Below is a small trained network, with its code and all its weights. Each question gives an input and a class and asks what happens when units are switched off, that is, made to give their printed mean instead of their output.

import numpy as np


def w(rows, s, z=0):
    codes = np.array(rows[::2]) - 128.0
    scale = np.full(codes.shape[1], s)
    scale[-1] = z or s
    return codes * scale


def f(y):
    return np.maximum(y, 0)


def log_softmax(a):
    a = a - a.max(-1, keepdims=True)
    return a - np.log(np.exp(a).sum(-1, keepdims=True))


def net(x, mask):
    res = np.array(x, float).reshape(1, 4) / 4 @ E
    y = f(res @ A[0][:, :-1].T + A[0][:, -1])
    res = res + np.where(mask, y, B[0][:, -1]) @ B[0][:, :-1]
    return log_softmax(res[-1] @ U[:, :-1].T + U[:, -1])


A, B = {}, {}
E = w([
[194,164,167,220,138,117,197,69],'x0',
[149,198,194,223,140,97,99,138],'x1',
[104,211,25,167,207,152,7,165],'x2',
[150,111,221,137,104,220,90,170],'x3',
],0.012)
A[0] = w([
[101,124,80,159,116,62,111,104,226],'n1',
[108,48,125,43,72,217,108,154,232],'n2',
[164,128,118,197,184,146,88,176,181],'n3',
[108,213,99,148,140,59,47,170,217],'n4',
[115,117,102,118,101,57,128,134,136],'n5',
[104,164,61,140,126,125,90,118,138],'n6',
[111,91,97,90,130,54,172,91,193],'n7',
[86,249,100,185,134,43,57,147,203],'n8',
[146,155,140,125,163,180,113,164,228],'n9',
[173,197,168,174,182,153,150,117,253],'n10',
[202,156,140,210,81,131,199,76,176],'n11',
[117,105,89,90,131,216,141,96,176],'n12',
[118,196,83,112,138,45,152,148,179],'n13',
[102,121,163,157,109,72,198,116,153],'n14',
[218,97,168,212,113,133,175,94,146],'n15',
[129,109,144,80,93,242,141,171,216],'n16',
[114,48,149,81,151,170,137,114,210],'n17',
[127,116,85,125,168,64,130,150,191],'n18',
[83,184,110,93,78,174,109,231,248],'n19',
[99,83,83,107,76,108,170,91,169],'n20',
],0.011,0.0033)
B[0] = w([
[141,136,152,92,239,77,215,131,189],'n1',
[163,53,82,98,119,133,92,178,239],'n2',
[101,193,175,172,94,115,70,124,197],'n3',
[66,142,149,180,192,84,100,133,239],'n4',
[146,194,112,113,153,120,162,131,170],'n5',
[75,136,131,88,172,96,86,178,197],'n6',
[184,207,95,67,163,171,168,121,207],'n7',
[64,211,123,142,155,64,118,126,252],'n8',
[75,110,199,195,71,127,110,110,178],'n9',
[134,111,164,181,58,125,109,67,211],'n10',
[128,34,72,174,122,109,157,1,234],'n11',
[170,89,112,142,88,137,152,160,182],'n12',
[165,126,104,95,184,26,186,89,198],'n13',
[156,137,91,126,139,115,158,77,202],'n14',
[128,67,90,178,120,136,111,83,228],'n15',
[119,58,122,109,33,87,34,224,206],'n16',
[175,110,72,96,91,214,76,152,192],'n17',
[130,121,103,122,206,96,176,143,184],'n18',
[100,122,172,122,125,90,101,161,209],'n19',
[188,200,109,78,113,172,147,124,196],'n20',
],0.0081,0.017)
U = w([
[107,6,146,110,72,129,82,254,160],'0',
[99,53,109,155,135,129,209,33,254],'1',
[38,147,136,117,245,70,156,135,62],'2',
[164,111,43,58,122,254,152,154,14],'3',
[203,192,111,85,232,157,237,132,96],'4',
[56,171,220,161,102,160,88,106,174],'5',
],0.0076,0.00053)

Each question gives the input, the list of numbers given to net, and the class t.
The units are the neurons (one row each of A and B). Each row of codes is followed by its name. A weight is (code - 128) times the scale printed after its matrix; where a second scale follows, it is the last column's (A, B and U).
mask holds one flag per neuron, in row order. A switched-off neuron (its flag False) gives its mean, the last column of its row in B, instead of its output. The means were averaged over made-up inputs and are rounded, as every weight is.
A unit's drop is (log p(t) with every unit on - log p(t) with that unit switched off) / (log p(t) with every unit on - log p(t) with every unit switched off).
The circuit of an input: a set's keep is (log p(t) with only the set's units on - log p(t) with every unit switched off) / (log p(t) with every unit on - log p(t) with every unit switched off). Starting from the 12 units with the biggest drops (on a tie, the unit counted first), units are removed one at a time, each time the one whose removal leaves the highest keep (on an exact tie, the one counted first), for as long as the keep stays at least 0.8.
circuit, biggest first: the units of the circuit, biggest drop first
k most important neurons: the k neurons with the biggest drops, biggest first
drop of u: that unit's drop, to one decimal
input [5,-5,-8,-7], class 4: circuit, biggest first : [n7]
input [-5,-4,-6,-6], class 3: 2 most important neurons : [n17 n2]
input [7,7,7,1], class 5: 3 most important neurons : [n10 n3 n9]
input [0,5,-1,2], class 5: circuit, biggest first : [n13 n2]
input [-1,7,5,2], class 5: 3 most important neurons : [n3 n10 n9]
input [5,0,2,7], class 5: 2 most important neurons : [n3 n2]
input [-6,3,5,5], class 5: 4 most important neurons : [n3 n8 n4 n9]
input [6,3,2,4], class 1: 2 most important neurons : [n11 n15]
input [-5,2,8,7], class 5: 2 most important neurons : [n3 n8]
input [8,-1,1,-8], class 4: 2 most important neurons : [n7 n1]
input [-8,-8,3,-4], class 3: 2 most important neurons : [n7 n20]
input [4,-6,-8,7], class 0: 2 most important neurons : [n16 n2]
input [-7,-6,-3,-7], class 3: 3 most important neurons : [n2 n17 n8]
input [-7,0,-1,-2], class 0: circuit, biggest first : [n2]
input [-1,0,-8,-5], class 4: drop of n7 : 0.1
input [1,2,-4,-5], class 4: drop of n7 : 0.3
input [1,-1,5,2], class 5: drop of n3 : 0.2
